(in the rows, 128 means zero)
Each row of numbers stands for one element and depends on some of the facts below. Use the named rows to name the rest.

Facts:
K_262 (λ K_493 K_798 K_18 K_512) (χ 135)
K_971 (λ K_284 K_875 K_105) (χ 157)
K_102 (λ K_263 K_105) (χ 135)
K_591 (λ K_506) (χ 307)
K_524 (λ K_182) (χ 157)
K_512 (λ K_263 K_401) (χ 903)
K_315 (λ K_425) (Ψ K_871) (χ 307)
K_951 (λ K_952) (χ 903)
K_408 (λ K_343 K_875) (χ 157)
K_343 (λ K_263) (χ 307)
K_868 (χ 307)
K_16 (χ 307)
K_678 (λ K_263 K_733) (δ K_21 K_465) (Ψ K_61) (χ 307)
K_767 (χ 903)
K_194 (λ K_16 K_958) (χ 307)
K_648 (χ 307)
K_462 (δ K_103 K_493 K_621) (Ψ K_788 K_749 K_871) (χ 903)
K_755 (λ K_284 K_932 K_315) (δ K_263 K_868) (χ 903)
K_21 (λ K_164 K_315) (χ 135)
K_857 (χ 307)
K_121 (λ K_687) (χ 157)
K_263 (λ K_284) (χ 157)
K_149 (λ K_591) (χ 903)
K_314 (λ K_875) (δ K_408 K_648 K_576) (χ 561)
K_50 (λ K_733 K_482) (δ K_843 K_202 K_506 K_150) (χ 307)
K_418 (λ K_401 K_149 K_308) (χ 561)
K_182 (δ K_308) (χ 135)
K_226 (λ K_284) (δ K_567 K_197 K_621 K_210) (χ 561)
K_725 (λ K_284 K_339) (δ K_102) (χ 307)
K_537 (χ 307)
K_859 (Ψ K_880) (χ 903)
K_282 (δ K_265 K_40 K_736) (χ 307)
K_364 (λ K_105 K_733) (δ K_308 K_460) (Ψ K_279) (χ 903)
K_105 (λ K_284) (χ 135)
K_544 (λ K_215) (δ K_311 K_61 K_105 K_465 K_989) (χ 135)
K_871 (δ K_932 K_958) (χ 561)
K_747 (λ K_64 K_506 K_325) (δ K_880) (χ 157)
K_215 (δ K_495 K_533 K_798) (Ψ K_284 K_356) (χ 307)
K_557 (λ K_284) (χ 307)
K_290 (λ K_692 K_263 K_157 K_105) (Ψ K_871) (χ 157)
K_685 (λ K_606) (χ 561)
K_339 (λ K_284 K_506 K_493) (χ 135)
K_61 (Ψ K_859) (χ 307)
K_311 (χ 561)
K_539 (λ K_537 K_482 K_590) (δ K_202) (Ψ K_880) (χ 307)
K_931 (λ K_725 K_356 K_482) (χ 307)
K_533 (Ψ K_493) (χ 157)
K_174 (λ K_284 K_532) (χ 903)
K_150 (λ K_788 K_120 K_364) (χ 307)
K_927 (λ K_105) (χ 903)
K_853 (λ K_621 K_425) (Ψ K_859) (χ 307)
K_461 (λ K_653 K_343 K_725) (χ 903)
K_733 (λ K_284 K_105) (χ 157)
K_763 (λ K_263 K_205 K_426 K_339) (δ K_64) (χ 135)
K_465 (λ K_760) (χ 307)
K_425 (δ K_349) (χ 135)
K_717 (λ K_482) (Ψ K_932) (χ 561)
K_606 (λ K_736 K_120 K_425) (χ 307)
K_989 (Ψ K_356 K_880) (χ 157)
K_20 (λ K_16 K_736) (δ K_61 K_18 K_308 K_857 K_339) (χ 157)
K_653 (λ K_532 K_105) (δ K_262) (χ 903)
K_672 (λ K_756) (χ 135)
K_870 (χ 561)
K_952 (Ψ K_859 K_279) (χ 903)
K_426 (δ K_720 K_749 K_875) (χ 903)
K_130 (λ K_64 K_591 K_971 K_426) (δ K_591 K_610 K_868) (χ 307)
K_164 (λ K_591) (χ 561)
K_40 (χ 903)
K_759 (Ψ K_279) (χ 307)
K_576 (χ 157)
K_196 (λ K_606 K_678) (δ K_311) (χ 307)
K_960 (λ K_315) (Ψ K_42) (χ 561)
K_658 (λ K_610) (χ 307)
K_802 (λ K_105 K_304 K_557) (χ 903)
K_905 (λ K_164 K_875 K_493) (Ψ K_760 K_289 K_996) (χ 307)
K_18 (χ 307)
K_749 (λ K_687) (Ψ K_279) (χ 307)
K_197 (λ K_164 K_364 K_590) (Ψ K_41) (χ 307)
K_880 (λ K_788) (χ 135)
K_736 (χ 307)
K_157 (λ K_314) (χ 307)
K_687 (λ K_105) (χ 135)
K_760 (λ K_284) (δ K_591 K_713 K_16) (Ψ K_871) (χ 157)
K_470 (λ K_214) (χ 903)
K_579 (λ K_668 K_214) (χ 157)
K_482 (δ K_658 K_512) (χ 561)
K_325 (λ K_364 K_656 K_672) (δ K_401 K_149 K_105) (χ 135)
K_875 (λ K_284) (χ 307)
K_594 (λ K_747 K_315) (χ 307)
K_621 (λ K_971) (χ 561)
K_180 (λ K_537 K_263) (δ K_157) (χ 903)
K_789 (λ K_284 K_425) (χ 307)
K_210 (Ψ K_797) (χ 307)
K_265 (λ K_590) (χ 307)
K_797 (λ K_875 K_356) (χ 307)
K_843 (λ K_756) (χ 157)
K_506 (λ K_284 K_875) (χ 157)
K_532 (χ 135)
K_668 (λ K_164) (χ 561)
K_590 (χ 903)
K_958 (λ K_64 K_736) (χ 307)
K_720 (λ K_16) (χ 561)
K_756 (λ K_482) (χ 307)
K_727 (λ K_493 K_594) (δ K_537 K_279) (χ 135)
K_495 (λ K_725 K_591 K_105 K_756) (χ 561)
K_308 (λ K_364) (χ 307)
K_417 (λ K_263 K_364) (Ψ K_685 K_871) (χ 307)
K_120 (δ K_337 K_537 K_870) (χ 307)
K_460 (χ 561)
K_152 (λ K_687) (χ 307)
K_356 (δ K_843 K_40 K_465 K_576) (Ψ K_880 K_871) (χ 903)
K_42 (λ K_797 K_648) (Ψ K_279) (χ 157)
K_64 (χ 307)
K_503 (λ K_853 K_226) (χ 307)
K_349 (Ψ K_356) (χ 157)
K_996 (λ K_648 K_656) (χ 307)
K_534 (λ K_196) (δ K_265 K_875 K_401 K_21 K_121) (χ 307)
K_596 (λ K_767) (δ K_64 K_621 K_756 K_18) (χ 903)
K_214 (Ψ K_282) (χ 135)
K_337 (λ K_284) (χ 307)
K_982 (Ψ K_760 K_417) (χ 307)
K_656 (χ 903)
K_610 (λ K_284) (χ 157)
K_205 (λ K_284 K_172) (χ 561)
K_788 (λ K_875 K_50) (Ψ K_871) (χ 307)
K_567 (χ 903)
K_493 (Ψ K_880) (χ 903)
K_973 (λ K_282) (δ K_843 K_205 K_798) (χ 903)
K_974 (λ K_493) (χ 903)
K_644 (λ K_591) (Ψ K_594 K_41) (χ 135)
K_289 (λ K_539 K_960 K_364) (δ K_960) (Ψ K_760) (χ 307)
K_202 (λ K_470) (χ 561)
K_103 (χ 903)
K_41 (λ K_952) (δ K_262) (Ψ K_42) (χ 135)
K_284 (δ K_875 K_621) (Ψ K_871) (χ 135)
K_304 (χ 903)
K_63 (δ K_932 K_265 K_644 K_524 K_952 K_262) (χ 157)
K_798 (λ K_656) (χ 307)
K_172 (λ K_284) (δ K_337) (χ 307)
K_401 (λ K_284) (χ 135)
K_279 (λ K_263) (χ 307)
K_692 (λ K_932) (δ K_532 K_557 K_870) (χ 903)
K_713 (λ K_284) (χ 903)
K_932 (λ K_284 K_875) (χ 561)

Named rows:
K_678: [126 117 127 128 135 115 121 138 124 123 120 131 141 119 114 129 131 125
 117 135 119 134 118 133 142 134]
K_42: [152  80 149 135 141 134 116 172 142 111 113 113 167 144  92 142 118 150
 175 143 136 190 111 105 135 178]
K_337: [127 121 123 127 133 126 123 132 127 129 128 130 113 115 127 127 137 138
 140 104 115 125 132 126 128 133]
K_465: [129 120 121 127 132 124 123 128 127 128 128 129 113 116 129 124 138 138
 133 107 115 127 132 129 124 133]
K_214: [138 127 140 125 128 123 120 116 124 134 124 131 136 137 119 118 128 134
 128 122 149 134 118 134 132 147]
K_325: [131 132 121 125 133 127 124 130 131 126 130 127 122 125 114 119 137 132
 126 127 110 134 129 132 123 122]
K_733: [132 126 123 126 128 130 125 126 125 137 125 128 106 114 121 125 129 136
 139  85 119 126 122 127 131 141]
K_349: [128 127 141 123 137 114 115 117 126 133 122 124 145 121 137 120 126 135
  96 139 164 139 111 141 122 129]
K_21: [124 120 133 127 136 125 122 128 125 131 133 128 115 117 131 124 141 141
 130 124 120 131 133 120 124 121]
K_951: [137 133 129 124 136 126 120 120 135 132 130 124 123 133 146 110 143 144
 137 134 145 146 130 130 104 121]
K_789: [119 116 129 126 136 126 122 132 123 131 130 131 114 111 134 128 140 139
 135 111 122 127 132 118 128 125]
K_610: [129 125 124 127 130 129 126 125 123 136 125 126 108 111 123 126 131 136
 134  89 121 126 124 125 129 138]
K_401: [133 125 126 128 128 127 125 121 126 136 127 135 113 122 121 125 134 134
 139  96 115 121 128 127 137 142]
K_720: [125 126 143 126 136 123 120 117 120 134 136 129 115 130 138 114 150 143
 127 149 137 136 127 113 125 117]
K_314: [134 136 122 126 131 122 128 129 125 126 129 134 117 129 113 119 140 130
 126 123 106 119 126 128 135 136]
K_226: [130 140 127 125 132 127 129 131 131 140 126 138 114 127 105 123 142 126
 132 124 104 128 122 123 145 129]
K_875: [135 130 125 127 122 131 126 116 126 148 123 139 113 127 117 121 133 128
 152  88 119 124 120 126 146 151]
K_960: [135 109 149 131 134 116 121 136 123 124 122 134 140 138 115 130 135 140
 134 146 137 135 116 112 147 149]
K_590: [145 133 122 125 124 128 126 114 128 138 125 135 116 138 130 112 134 135
 147  98 133 124 122 131 130 151]

Rows to name:
No name comes twice in this set of rows, the named rows included.
[138 135 130 128 126 123 127 117 123 138 127 136 111 133 127 118 138 135
 140 107 125 117 125 125 138 148] | K_164
[130 105 144 118 137 117 113 163 113 133 129 152 132 118  16 116 107 125
 146 123 148  54 103 145 123  88] | K_760
[124 124 141 127 135 121 121 123 118 133 135 133 108 126 130 117 147 142
 133 132 132 122 129 112 127 115] | K_685
[142 136 130 124 128 128 121 110 129 137 130 127 122 141 139 106 141 140
 143 128 146 142 122 131 116 134] | K_767
[130 124 127 124 138 130 120 128 131 132 131 118 113 114 132 121 136 143
 126 112 130 145 127 125 108 120] | K_579
[140 134 146 116 137 120 117 135 122 131 138 147 124 144  56  97 127 130
 144 147 152  74 118 142 106  83] | K_871
[139 120 150 119 121 122 117 134 113 158 123 171 133 140  10 110 108 110
 173 104 147  52  94 148 159 111] | K_284
[111 145 126 125 136 101 124 112 130 129 119 129 141 101 175 141 136 126
  58 124 141 132 125 146 147 137] | K_880
[131 127 138 125 136 116 116 117 127 132 122 119 143 122 138 121 128 136
 103 134 159 148 113 136 121 132] | K_533
[134 132 137 121 132 113 114 118 122 131 124 131 153 137 118 110 129 125
 108 151 154 138 110 144 127 124] | K_215

The same elements again, as new rows of numbers:
Some elements and their rows:
K_960: [119 130 131 144  83 132  68 165 122  68 103 192 150 140]
K_868: [150 139 160 139  98 137  92 129 125 109  95 170 158 135]
K_121: [128 109 142 148  78 120  85 141 127 108  98 171 143 118]
K_594: [142 118 128 151  95 126  88 140 132  84  85 169 152 121]
K_130: [128 122 119 156  87 143  87 124 124  87  89 155 161 116]
K_932: [125 120 157 128  73 108 102 148 111  63  85 138 149 134]
K_284: [130 143 246 179  80 136  89  83  96   9 146 174 149 111]
K_304: [140 143 161 118  88 131 100 138 118 115 104 177 156 128]
K_648: [155 136 157 136 100 137  95 129 122 110  95 169 159 135]
K_18: [149 132 160 142 109 139  99 134 125 107 103 168 168 134]
K_656: [138 143 159 120  90 129  99 141 118 114 106 178 162 126]
K_802: [132 125 147 142  66 126  88 155 128 104 107 163 132 110]
K_905: [131 122 140 157  93 128  78 135 138  58  94 186 148 135]
K_503: [144 117 137 151  89 129  88 141 130  91  90 163 145 124]
K_401: [139 121 173 134  79 122  99 151 105  61  90 119 119 135]
K_226: [120 109 180 129  71 131  98 146  96  59  96 116 168 115]
K_927: [133 125 150 150  61 129  86 158 132 110 113 156 127 106]
K_853: [114 125 139 132 106 142  58 147 147  72  95 177 134 140]
K_425: [141 148 141 133 105 145  99 123  99  99 109 158 157 123]

Name these rows:
No name comes twice in this set of rows, the named rows included.
[135 133 115 151  88 140  87 132 108  83 101 156 136 105] | K_325
[139 122 177 147  63 126  93 157 110  76  99 111  96 129] | K_105
[136 131 158 129  88 130  97 125 114 123  97 181 150 138] | K_576
[131 137 160 121  89 144  93 129 102 105 111 168 178 111] | K_426
[ 91 135 126 205  58 169  64 209 116  89 148 172 153 158] | K_364
[130 148 148 128  88 145 100 126 111 108 108 165 172 120] | K_482
[131 124 132 142  73 122  91 150 131  96 102 170 136 107] | K_495
[133 138 119 145  91 139  95 129 107  82  98 156 141 113] | K_727
[134 130 132 134  72 126  96 143 123  94  91 174 143 114] | K_202
[121 146 124 156  59 116  58 134 124 112 128 121 165 110] | K_653
[136 105 150 127  96 130  86 153 117  82 111 168 168  89] | K_621
[135 138 154 161  86 161  39 181 105  83 112 208 171 188] | K_759
[ 77 157 181  57 138 154  49 132 173  93 111 173 113 145] | K_859

